Below is a small trained network, with its code and all its weights. Each question gives an input and a target symbol and asks what happens when units are switched off, that is, made to give their printed mean instead of their output.

import numpy as np


def w(rows, s, z=0):
    codes = np.array(rows[::2]) - 128.0
    scale = np.full(codes.shape[1], s)
    scale[-1] = z or s
    return codes * scale


def norm(h):
    return h / np.sqrt((h * h).mean(-1, keepdims=True) + 1e-5)


def f(y):
    return y / 2 * (1 + np.tanh(0.7978845608 * (y + 0.044715 * y**3)))


def softmax(a):
    e = np.exp(a - a.max(-1, keepdims=True))
    return e / e.sum(-1, keepdims=True)


def log_softmax(a):
    a = a - a.max(-1, keepdims=True)
    return a - np.log(np.exp(a).sum(-1, keepdims=True))


def net(x, mask):
    ids = ['ΛΠβεζμτω'.index(c) for c in x.split()]
    T = len(ids)
    res = E[ids] + P[:T]
    u = 0
    for l in range(3):
        q, k, v = (norm(res) @ M[l].T for M in (Q, K, V))
        z = softmax(np.where(np.tri(T) > 0, q @ k.T / 4**0.5, -1e9)) @ v
        res = res + np.where(mask[u], z, O[l][:, -1]) @ O[l][:, :-1]
        u += 1
        y = f(norm(res) @ A[l][:, :-1].T + A[l][:, -1])
        res = res + np.where(mask[u : u + 4], y, B[l][:, -1]) @ B[l][:, :-1]
        u += 4
    return log_softmax(norm(res)[-1] @ U[:, :-1].T + U[:, -1])


Q, K, V, O, A, B = {}, {}, {}, {}, {}, {}
E = w([
[146,149,115,148],'Λ',
[201,199,99,165],'Π',
[236,211,108,168],'β',
[100,2,178,148],'ε',
[217,213,102,167],'ζ',
[75,93,40,84],'μ',
[163,63,37,172],'τ',
[208,186,91,167],'ω',
],0.0097)
P = w([
[255,74,116,141],'0',
[124,121,156,149],'1',
[125,128,146,142],'2',
[127,132,145,138],'3',
[125,136,140,135],'4',
[123,140,140,134],'5',
[119,143,136,132],'6',
[118,145,137,128],'7',
[112,149,134,126],'8',
[113,152,134,124],'9',
[109,154,134,124],'10',
[112,171,135,117],'11',
],0.0095)
Q[0] = w([
[136,158,114,1],'0.h1',
[253,202,41,184],'0.h1',
[26,97,183,106],'0.h1',
[6,141,156,156],'0.h1',
],0.0064)
K[0] = w([
[2,73,81,27],'0.h1',
[182,90,33,187],'0.h1',
[92,201,212,76],'0.h1',
[112,142,201,98],'0.h1',
],0.0074)
V[0] = w([
[102,141,76,98],'0.h1',
[123,155,136,96],'0.h1',
[191,56,118,253],'0.h1',
[131,38,47,135],'0.h1',
],0.0061)
O[0] = w([
[57,84,13,197,134],'0.h1',
[116,73,192,147,93],'0.h1',
[105,254,163,131,255],'0.h1',
[117,182,75,102,233],'0.h1',
],0.0039,0.0077)
A[0] = w([
[80,255,181,51,153],'0.n1',
[142,186,62,179,161],'0.n2',
[117,137,124,100,5],'0.n3',
[142,57,188,73,37],'0.n4',
],0.0098,0.0019)
B[0] = w([
[65,31,178,215,181],'0.n1',
[65,170,161,104,255],'0.n2',
[185,68,147,153,120],'0.n3',
[78,167,159,2,126],'0.n4',
],0.0089,0.01)
Q[1] = w([
[208,96,104,162],'1.h1',
[114,190,111,94],'1.h1',
[71,2,163,103],'1.h1',
[16,131,11,87],'1.h1',
],0.0091)
K[1] = w([
[114,131,112,204],'1.h1',
[144,186,128,79],'1.h1',
[207,2,158,142],'1.h1',
[179,124,136,52],'1.h1',
],0.0089)
V[1] = w([
[53,74,159,121],'1.h1',
[182,184,3,228],'1.h1',
[4,185,150,118],'1.h1',
[154,81,70,82],'1.h1',
],0.0065)
O[1] = w([
[1,180,47,35,99],'1.h1',
[164,93,241,204,211],'1.h1',
[81,109,155,54,253],'1.h1',
[252,29,78,147,90],'1.h1',
],0.0059,0.0048)
A[1] = w([
[118,162,214,171,195],'1.n1',
[135,118,154,118,4],'1.n2',
[149,52,250,51,36],'1.n3',
[93,105,188,120,219],'1.n4',
],0.014,0.0034)
B[1] = w([
[177,99,207,179,254],'1.n1',
[192,187,2,117,113],'1.n2',
[252,63,128,38,127],'1.n3',
[222,104,43,115,213],'1.n4',
],0.0076,0.0096)
Q[2] = w([
[109,223,178,202],'2.h1',
[250,217,193,77],'2.h1',
[4,205,120,114],'2.h1',
[207,164,200,119],'2.h1',
],0.012)
K[2] = w([
[108,148,115,106],'2.h1',
[146,252,131,182],'2.h1',
[112,125,146,39],'2.h1',
[98,212,110,193],'2.h1',
],0.019)
V[2] = w([
[96,184,66,132],'2.h1',
[219,253,235,59],'2.h1',
[233,73,168,40],'2.h1',
[201,143,184,243],'2.h1',
],0.0054)
O[2] = w([
[137,186,79,108,76],'2.h1',
[152,49,71,148,253],'2.h1',
[180,125,115,255,124],'2.h1',
[60,127,98,149,251],'2.h1',
],0.0082,0.003)
A[2] = w([
[2,158,112,39,148],'2.n1',
[83,155,108,191,152],'2.n2',
[228,135,64,133,75],'2.n3',
[3,103,161,99,2],'2.n4',
],0.01,0.0028)
B[2] = w([
[18,124,255,182,254],'2.n1',
[158,164,141,53,216],'2.n2',
[5,82,216,118,129],'2.n3',
[30,173,147,89,212],'2.n4',
],0.0081,0.0059)
U = w([
[177,60,150,240,193],'Λ',
[2,139,174,140,165],'Π',
[173,63,137,42,187],'β',
[142,135,137,135,13],'ε',
[166,229,61,139,212],'ζ',
[143,147,149,136,5],'μ',
[73,101,15,175,131],'τ',
[139,152,147,142,1],'ω',
],0.0079,0.0034)

Each question gives the input, a string of symbols that net reads in full, and the target symbol t.
The units are the heads (4 rows each of Q, K, V and O) and the neurons (one row each of A and B). Each row of codes is followed by its name. A weight is (code - 128) times the scale printed after its matrix; where a second scale follows, it is the last column's (O, A, B and U).
mask holds one flag per unit, layer by layer, with each layer's heads first. A switched-off unit (its flag False) gives its mean, the last column of its rows in O or B, instead of its output. The means were averaged over made-up inputs and are rounded, as every weight is.
A unit's drop is (log p(t) with every unit on - log p(t) with that unit switched off) / (log p(t) with every unit on - log p(t) with every unit switched off).
The circuit of an input: a set's keep is (log p(t) with only the set's units on - log p(t) with every unit switched off) / (log p(t) with every unit on - log p(t) with every unit switched off). Starting from the 12 units with the biggest drops (on a tie, the unit counted first), units are removed one at a time, each time the one whose removal leaves the highest keep (on an exact tie, the one counted first), for as long as the keep stays at least 0.8.
units of the circuit, in order: the units of the circuit, biggest drop first
most important unit: the unit with the biggest drop
k most important neurons: the k neurons with the biggest drops, biggest first
top k neurons in layer l: the k neurons of layer l with the biggest drops, biggest first
drop of u: that unit's drop, to one decimal
input μ τ τ τ Λ μ β, target Λ: 2 most important neurons -> (0.n1 1.n1)
input τ τ τ τ μ μ β τ Π ω, target Λ: units of the circuit, in order -> (0.n1 2.n1 2.n4)
input τ τ τ ω, target Λ: most important unit -> 0.n1
input Λ μ μ Π Π ζ μ τ, target Λ: 3 most important neurons -> (1.n1 0.n1 0.n2)
input τ τ Λ Π τ ε μ τ Π τ τ, target ζ: 2 most important neurons -> (0.n4 1.n1)
input τ τ Π, target Λ: units of the circuit, in order -> (0.n1 2.n1 2.n4)
input ε μ τ μ τ τ τ ζ μ, target τ: top 3 neurons in layer 2 -> (2.n1 2.n3 2.n4)
input Λ μ τ ζ τ Π, target Λ: 4 most important neurons -> (0.n1 1.n1 1.n4 2.n1)
input μ τ ω μ Λ ε Π τ τ μ Λ τ, target ζ: 2 most important neurons -> (0.n4 0.n2)
input ζ Π Λ ζ τ, target Λ: 2 most important neurons -> (1.n1 2.n1)
input β β Λ, target Λ: top 2 neurons in layer 1 -> (1.n1 1.n4)
input Λ τ ε, target β: 2 most important neurons -> (0.n4 1.n3)
input Λ ω μ ζ ε Λ τ Λ, target Λ: 2 most important neurons -> (0.n4 0.n1)
input ζ Λ ω μ β ζ Π τ ζ ε, target β: top 2 neurons in layer 0 -> (0.n4 0.n2)
input Π ω β μ μ ζ, target Λ: most important unit -> 0.h1
input ε μ Λ τ τ μ μ, target τ: drop of 0.h1 -> 0.2
input μ ζ τ τ τ τ μ μ τ Λ β, target Λ: drop of 2.n4 -> 0.3
input Π τ τ Λ μ, target Λ: drop of 1.n1 -> 0.0
